Below is a small trained network, with its code and all its weights. Each question gives an input and a target symbol and asks what happens when units are switched off, that is, made to give their printed mean instead of their output.

import numpy as np


def w(rows, s, z=0):
    codes = np.array(rows[::2]) - 128.0
    scale = np.full(codes.shape[1], s)
    scale[-1] = z or s
    return codes * scale


def norm(h):
    return h / np.sqrt((h * h).mean(-1, keepdims=True) + 1e-5)


def f(y):
    return y / 2 * (1 + np.tanh(0.7978845608 * (y + 0.044715 * y**3)))


def softmax(a):
    e = np.exp(a - a.max(-1, keepdims=True))
    return e / e.sum(-1, keepdims=True)


def log_softmax(a):
    a = a - a.max(-1, keepdims=True)
    return a - np.log(np.exp(a).sum(-1, keepdims=True))


def net(x, mask):
    ids = ['ΓΘΨαβδεζηλπστφω'.index(c) for c in x.split()]
    T = len(ids)
    res = E[ids] + P[:T]
    u = 0
    for l in range(3):
        q, k, v = (norm(res) @ M[l].T for M in (Q, K, V))
        z = softmax(np.where(np.tri(T) > 0, q @ k.T / 2**0.5, -1e9)) @ v
        res = res + np.where(mask[u], z, O[l][:, -1]) @ O[l][:, :-1]
        u += 1
        y = f(norm(res) @ A[l][:, :-1].T + A[l][:, -1])
        res = res + np.where(mask[u : u + 8], y, B[l][:, -1]) @ B[l][:, :-1]
        u += 8
    return log_softmax(norm(res)[-1] @ U[:, :-1].T + U[:, -1])


Q, K, V, O, A, B = {}, {}, {}, {}, {}, {}
E = w([
[79,74,118,160,157,146,120,171,85,131,109,76],'Γ',
[142,156,66,145,138,87,79,221,121,213,176,142],'Θ',
[185,202,36,129,176,136,170,171,117,108,127,226],'Ψ',
[53,133,43,226,108,251,48,111,90,75,144,186],'α',
[196,167,105,99,156,181,45,168,187,76,162,77],'β',
[178,137,4,205,161,75,154,107,174,129,134,59],'δ',
[160,102,105,152,152,98,182,179,3,134,46,92],'ε',
[203,163,231,107,196,76,92,99,64,69,119,173],'ζ',
[212,186,106,128,217,153,226,150,205,170,107,106],'η',
[70,236,200,102,158,193,139,172,71,116,196,154],'λ',
[150,180,113,62,179,179,11,57,110,150,101,158],'π',
[187,78,154,160,147,207,173,49,70,192,198,143],'σ',
[67,169,155,160,92,87,214,114,137,236,121,179],'τ',
[109,110,185,200,31,106,127,129,101,63,163,191],'φ',
[143,224,31,97,68,236,110,96,166,104,134,154],'ω',
],0.019)
P = w([
[180,141,175,145,170,144,19,185,41,198,13,152],'0',
[167,146,163,158,157,123,2,161,52,186,61,150],'1',
[162,143,145,168,150,115,28,154,67,166,81,167],'2',
[166,133,148,171,159,109,52,132,95,147,105,189],'3',
[156,119,156,187,151,109,84,124,113,129,123,191],'4',
[157,109,142,190,149,100,126,113,140,103,133,194],'5',
[159,82,129,162,131,91,162,83,165,98,139,206],'6',
[155,84,123,175,138,102,182,84,186,77,154,226],'7',
[151,77,121,182,132,100,198,88,214,71,191,223],'8',
],0.0076)
Q[0] = w([
[216,186,144,195,173,229,142,120,122,166,173,142],'0.h1',
[48,55,143,37,104,99,150,139,102,123,3,2],'0.h1',
],0.009)
K[0] = w([
[90,130,148,116,79,114,188,89,234,85,175,179],'0.h1',
[130,130,144,154,168,125,84,163,44,130,1,105],'0.h1',
],0.012)
V[0] = w([
[128,87,195,145,126,41,115,181,162,116,87,152],'0.h1',
[182,64,139,127,255,118,156,203,75,131,178,102],'0.h1',
],0.0041)
O[0] = w([
[103,79,202,153,79,126,99,150,177,153,187,188,90],'0.h1',
[63,214,69,187,246,47,112,1,183,120,222,114,250],'0.h1',
],0.0095,0.002)
A[0] = w([
[140,131,120,71,141,108,81,141,190,39,101,55,121],'0.n1',
[17,4,146,134,114,93,140,121,106,201,118,134,154],'0.n2',
[73,126,165,111,120,190,197,119,88,167,120,85,116],'0.n3',
[148,206,128,81,147,80,176,231,114,90,170,162,28],'0.n4',
[13,154,104,125,108,211,155,119,151,126,117,128,129],'0.n5',
[130,67,160,174,80,160,131,101,150,117,184,135,51],'0.n6',
[135,133,164,189,184,170,118,142,127,93,149,104,52],'0.n7',
[153,156,254,47,169,92,166,124,178,164,100,147,252],'0.n8',
],0.0079,0.0033)
B[0] = w([
[200,195,110,117,133,39,91,122,90,137,207,152,144],'0.n1',
[135,168,52,145,167,130,135,183,109,106,174,142,208],'0.n2',
[139,115,109,115,148,107,186,116,66,131,178,157,140],'0.n3',
[82,94,145,149,240,162,104,86,128,138,98,171,219],'0.n4',
[161,185,134,156,177,157,146,178,108,130,164,123,165],'0.n5',
[65,128,153,134,101,106,65,117,125,118,141,170,147],'0.n6',
[158,147,130,106,143,106,141,99,103,83,191,118,201],'0.n7',
[165,180,144,254,131,116,105,193,82,115,146,85,251],'0.n8',
],0.01,0.0035)
Q[1] = w([
[129,23,56,214,168,41,64,187,75,209,161,204],'1.h1',
[34,16,192,45,122,68,139,81,201,254,128,84],'1.h1',
],0.0056)
K[1] = w([
[91,8,141,70,90,70,187,78,185,52,129,165],'1.h1',
[110,239,84,148,156,105,102,254,116,128,99,114],'1.h1',
],0.0063)
V[1] = w([
[212,47,126,142,122,180,157,66,81,191,206,165],'1.h1',
[91,252,71,163,105,88,84,175,129,62,96,185],'1.h1',
],0.004)
O[1] = w([
[4,1,12,66,93,59,88,122,187,184,77,132,227],'1.h1',
[63,121,204,180,94,242,62,130,166,27,112,245,251],'1.h1',
],0.01,0.0029)
A[1] = w([
[72,163,127,62,136,107,58,91,142,141,81,64,5],'1.n1',
[182,62,153,45,140,124,68,76,130,134,169,144,170],'1.n2',
[129,88,141,173,145,77,134,107,88,145,149,112,163],'1.n3',
[123,156,89,149,151,190,125,172,139,157,145,132,232],'1.n4',
[85,102,138,2,43,97,63,97,197,105,120,116,119],'1.n5',
[151,85,132,112,141,119,122,138,230,137,78,83,65],'1.n6',
[117,80,151,164,128,99,179,147,95,134,107,119,34],'1.n7',
[166,142,208,153,65,169,119,87,148,157,110,158,187],'1.n8',
],0.0097,0.0025)
B[1] = w([
[108,140,153,143,167,188,97,63,111,139,62,125,129],'1.n1',
[94,169,148,189,125,114,90,147,140,196,137,167,151],'1.n2',
[145,96,126,105,111,81,127,153,177,112,127,170,212],'1.n3',
[63,90,130,149,93,130,85,90,198,112,167,94,254],'1.n4',
[93,125,107,153,143,149,208,191,122,71,95,195,141],'1.n5',
[89,91,145,187,85,117,135,170,80,87,58,136,132],'1.n6',
[148,106,103,99,76,173,145,171,145,116,179,174,146],'1.n7',
[105,115,58,105,140,94,122,96,111,93,120,2,171],'1.n8',
],0.011,0.0069)
Q[2] = w([
[79,2,12,157,80,79,57,210,110,69,151,191],'2.h1',
[103,119,102,243,194,129,108,72,140,142,112,183],'2.h1',
],0.0066)
K[2] = w([
[98,2,39,137,47,135,159,58,105,204,211,176],'2.h1',
[60,8,112,214,161,116,195,77,166,149,102,139],'2.h1',
],0.0076)
V[2] = w([
[187,39,174,156,108,173,165,44,147,159,188,174],'2.h1',
[132,71,108,129,133,117,133,70,3,228,145,76],'2.h1',
],0.0055)
O[2] = w([
[168,176,145,117,100,231,8,114,29,162,58,52,198],'2.h1',
[166,66,85,130,87,254,106,141,137,90,143,150,3],'2.h1',
],0.011,0.0016)
A[2] = w([
[124,82,175,143,156,26,234,124,81,196,139,187,2],'2.n1',
[182,143,112,117,162,178,105,29,124,245,95,12,72],'2.n2',
[87,134,9,95,50,144,120,135,211,197,165,178,42],'2.n3',
[116,162,202,160,49,107,173,203,147,93,167,109,91],'2.n4',
[81,147,176,161,157,46,90,89,158,109,183,156,129],'2.n5',
[190,229,194,174,156,254,159,87,172,119,203,96,13],'2.n6',
[177,139,149,135,190,95,172,80,212,214,124,134,134],'2.n7',
[161,126,25,126,115,158,83,77,219,70,79,104,136],'2.n8',
],0.0084,0.0034)
B[2] = w([
[203,91,48,116,84,192,172,82,49,137,107,124,157],'2.n1',
[17,169,96,121,162,114,109,95,79,68,84,67,149],'2.n2',
[148,87,253,106,113,119,172,113,142,162,94,102,173],'2.n3',
[98,232,97,83,166,106,155,67,143,145,110,136,150],'2.n4',
[170,69,113,76,109,157,171,158,85,152,100,121,247],'2.n5',
[111,154,122,77,79,153,114,181,140,138,91,89,159],'2.n6',
[96,158,125,171,50,153,118,139,146,75,57,129,162],'2.n7',
[145,112,154,102,151,137,105,33,144,140,214,147,193],'2.n8',
],0.012)
U = w([
[119,125,157,166,119,132,141,106,79,163,113,125,6],'Γ',
[72,119,137,84,71,61,132,153,115,68,106,173,97],'Θ',
[140,143,106,150,148,150,157,178,193,109,59,51,213],'Ψ',
[107,148,190,69,175,205,178,182,60,126,131,111,72],'α',
[122,182,119,190,131,113,184,122,96,221,173,164,188],'β',
[190,128,219,194,184,88,134,125,59,96,112,127,127],'δ',
[169,132,184,39,123,157,184,91,158,98,146,121,159],'ε',
[182,169,74,77,132,103,70,178,152,156,153,152,199],'ζ',
[172,110,107,219,126,61,139,77,174,125,140,143,98],'η',
[110,75,82,124,210,99,164,183,145,106,186,107,116],'λ',
[138,129,115,132,214,148,135,134,166,125,66,233,98],'π',
[94,153,65,87,192,91,73,81,69,189,79,72,92],'σ',
[123,61,178,147,108,106,117,192,139,203,89,146,212],'τ',
[149,115,135,254,78,216,86,152,88,92,179,158,22],'φ',
[187,84,48,53,104,195,160,175,75,138,67,117,160],'ω',
],0.0075,0.0022)

Each question gives the input, a string of symbols that net reads in full, and the target symbol t.
The units are the heads (2 rows each of Q, K, V and O) and the neurons (one row each of A and B). Each row of codes is followed by its name. A weight is (code - 128) times the scale printed after its matrix; where a second scale follows, it is the last column's (O, A, B and U).
mask holds one flag per unit, layer by layer, with each layer's heads first. A switched-off unit (its flag False) gives its mean, the last column of its rows in O or B, instead of its output. The means were averaged over made-up inputs and are rounded, as every weight is.
A unit's drop is (log p(t) with every unit on - log p(t) with that unit switched off) / (log p(t) with every unit on - log p(t) with every unit switched off).
The circuit of an input: a set's keep is (log p(t) with only the set's units on - log p(t) with every unit switched off) / (log p(t) with every unit on - log p(t) with every unit switched off). Starting from the 12 units with the biggest drops (on a tie, the unit counted first), units are removed one at a time, each time the one whose removal leaves the highest keep (on an exact tie, the one counted first), for as long as the keep stays at least 0.8.
circuit, biggest first: the units of the circuit, biggest drop first
k most important neurons: the k neurons with the biggest drops, biggest first
top k neurons in layer l: the k neurons of layer l with the biggest drops, biggest first
input Ψ φ ω σ Ψ φ τ, target φ: 2 most important neurons	0.n8, 2.n5
input ε λ φ η τ Γ, target λ: circuit, biggest first	0.n2, 2.h1
input ε λ σ δ ε, target σ: circuit, biggest first	1.h1
input φ Θ η φ φ δ Γ σ η, target σ: circuit, biggest first	1.h1, 2.h1, 2.n2
input Ψ α ε σ ε φ π δ, target φ: circuit, biggest first	2.h1, 2.n5
input σ Θ ζ, target σ: 3 most important neurons	1.n1, 2.n2, 0.n2
input λ τ ω, target ε: top 2 neurons in layer 2	2.n3, 2.n8
input β η τ β σ, target τ: circuit, biggest first	1.h1, 2.n3, 1.n2, 1.n3
input ω λ ζ ε Θ Γ σ ζ λ, target σ: circuit, biggest first	1.h1, 2.h1, 0.n8, 2.n2
input Ψ δ Θ β λ σ δ, target σ: circuit, biggest first	2.h1, 2.n2
input α φ ε σ α η ζ ω β, target ω: top 2 neurons in layer 0	0.n1, 0.n8
input η Θ Ψ λ σ Ψ ε, target σ: 2 most important neurons	0.n2, 2.n5
input α ω σ η Θ β ε ε η, target η: 2 most important neurons	0.n8, 2.n8
input α ε ε σ β, target σ: circuit, biggest first	1.h1, 1.n1
input λ ω σ, target ω: circuit, biggest first	0.h1
input φ ε σ Θ Θ ω δ φ ζ, target φ: top 2 neurons in layer 2	2.n5, 2.n3
input σ η λ τ ε ε Θ δ π, target π: 3 most important neurons	1.n5, 1.n1, 1.n4
input τ π φ Θ α τ σ, target τ: circuit, biggest first	1.h1, 0.h1, 1.n2
input α δ Ψ Θ λ Γ δ σ π, target σ: circuit, biggest first	2.n2, 1.h1
input β α Θ ε Θ η η, target Ψ: 2 most important neurons	2.n6, 0.n8
input η ε σ Θ η, target σ: top 2 neurons in layer 2	2.n2, 2.n8
input Θ Ψ τ φ, target Θ: 2 most important neurons	1.n8, 2.n4
input φ Ψ π ω η Ψ ζ φ σ, target φ: 2 most important neurons	0.n6, 2.n5
input λ σ ζ ε ε ζ δ τ τ, target τ: 4 most important neurons	2.n3, 0.n2, 0.n8, 2.n8
input η η ε φ φ σ ω η λ, target ω: most important neuron	0.n3
input σ Ψ ζ, target σ: top 2 neurons in layer 1	1.n1, 1.n5
input λ λ Θ β η Θ δ σ ω, target ω: top neuron in layer 1	1.n5
input η η η β λ ω, target ε: 2 most important neurons	2.n8, 2.n3
input ζ σ Θ, target σ: top 2 neurons in layer 2	2.n2, 2.n5
